Below are the code and all the weights of a small trained network. Each question names an input and a class and asks about switching units off, where a switched-off unit gives its printed mean instead of its output.

import numpy as np


def w(rows, s, z=0):
    codes = np.array(rows[::2]) - 128.0
    scale = np.full(codes.shape[1], s)
    scale[-1] = z or s
    return codes * scale


def norm(h):
    return h / np.sqrt((h * h).mean(-1, keepdims=True) + 1e-5)


def f(y):
    return np.maximum(y, 0)


def log_softmax(a):
    a = a - a.max(-1, keepdims=True)
    return a - np.log(np.exp(a).sum(-1, keepdims=True))


def net(x, mask):
    res = np.array(x, float).reshape(1, 6) / 4 @ E
    u = 0
    for l in range(2):
        y = f(norm(res) @ A[l][:, :-1].T + A[l][:, -1])
        res = res + np.where(mask[u : u + 5], y, B[l][:, -1]) @ B[l][:, :-1]
        u += 5
    return log_softmax(norm(res)[-1] @ U[:, :-1].T + U[:, -1])


A, B = {}, {}
E = w([
[35,90,136,251,149,144,234,188,153,119],'x0',
[111,114,114,185,142,138,117,139,58,112],'x1',
[149,108,175,170,185,183,140,190,182,96],'x2',
[152,174,127,90,81,106,165,91,190,168],'x3',
[111,127,123,118,114,97,182,142,135,153],'x4',
[129,134,84,115,97,94,135,82,90,168],'x5',
],0.0034)
A[0] = w([
[91,107,170,184,137,139,192,155,103,129,120],'L0N1',
[130,128,188,131,156,131,187,161,254,107,51],'L0N2',
[100,98,103,162,116,108,125,118,52,138,67],'L0N3',
[116,88,141,186,235,224,78,195,80,61,2],'L0N4',
[86,118,88,170,114,89,171,140,110,147,65],'L0N5',
],0.0036,0.0027)
B[0] = w([
[154,143,133,75,124,125,79,81,77,100,226],'L0N1',
[152,134,83,126,59,201,176,210,254,211,203],'L0N2',
[131,117,154,114,72,173,190,155,197,96,164],'L0N3',
[163,98,170,219,245,166,49,226,68,93,253],'L0N4',
[129,87,180,37,140,77,217,59,104,82,173],'L0N5',
],0.0048,0.0035)
A[1] = w([
[126,110,168,75,142,141,128,140,212,165,132],'L1N1',
[170,111,168,161,236,128,97,203,94,121,78],'L1N2',
[45,100,132,146,107,55,219,73,80,113,5],'L1N3',
[150,164,116,44,102,78,4,78,127,106,99],'L1N4',
[105,106,180,253,221,182,78,161,92,136,77],'L1N5',
],0.004,0.002)
B[1] = w([
[60,156,123,148,132,162,133,139,98,116,174],'L1N1',
[121,138,123,211,110,91,111,121,111,60,232],'L1N2',
[41,5,187,114,147,2,209,101,73,109,174],'L1N3',
[180,178,55,117,145,155,76,45,86,189,227],'L1N4',
[163,132,141,159,156,91,17,166,91,63,254],'L1N5',
],0.005)
U = w([
[118,155,130,122,109,185,191,190,225,174,87],'0',
[145,96,154,232,198,123,24,204,75,32,193],'1',
[46,44,148,99,124,16,220,71,63,120,2],'2',
[198,184,67,53,124,118,45,2,74,185,162],'3',
],0.0074,0.00078)

Each question gives the input, the list of numbers given to net, and the class t.
The units are the neurons (one row each of A and B). Each row of codes is followed by its name. A weight is (code - 128) times the scale printed after its matrix; where a second scale follows, it is the last column's (A, B and U).
mask holds one flag per neuron, layer by layer. A switched-off neuron (its flag False) gives its mean, the last column of its row in B, instead of its output. The means were averaged over made-up inputs and are rounded, as every weight is.
A unit's drop is (log p(t) with every unit on - log p(t) with that unit switched off) / (log p(t) with every unit on - log p(t) with every unit switched off).
The circuit of an input: a set's keep is (log p(t) with only the set's units on - log p(t) with every unit switched off) / (log p(t) with every unit on - log p(t) with every unit switched off). Starting from all 10 units, units are removed one at a time, each time the one whose removal leaves the highest keep (on an exact tie, the one counted first), for as long as the keep stays at least 0.8.
circuit, biggest first: the units of the circuit, biggest drop first
k most important neurons: the k neurons with the biggest drops, biggest first
drop of u: that unit's drop, to one decimal
input [2,-2,6,2,-1,2], class 0: circuit, biggest first -> (L0N2)
input [2,-6,-4,8,1,1], class 0: circuit, biggest first -> (L0N1, L1N4)
input [-3,-4,-5,-7,-6,-2], class 3: 2 most important neurons -> (L0N4, L1N4)
input [2,-4,-6,-2,-4,5], class 2: 2 most important neurons -> (L1N3, L0N1)
input [4,-3,-2,8,-2,2], class 0: circuit, biggest first -> (L0N2, L1N4)
input [0,3,2,0,-4,8], class 2: 2 most important neurons -> (L0N4, L0N2)
input [0,5,-4,5,5,-8], class 2: 2 most important neurons -> (L0N4, L0N5)
input [-4,4,2,-3,7,4], class 3: 3 most important neurons -> (L0N4, L0N5, L0N2)
input [-1,7,-1,6,1,-7], class 0: drop of L1N5 -> 0.1
input [1,-8,0,4,1,3], class 0: drop of L0N4 -> 0.0
input [-3,0,-1,-7,0,5], class 3: drop of L0N4 -> 1.4
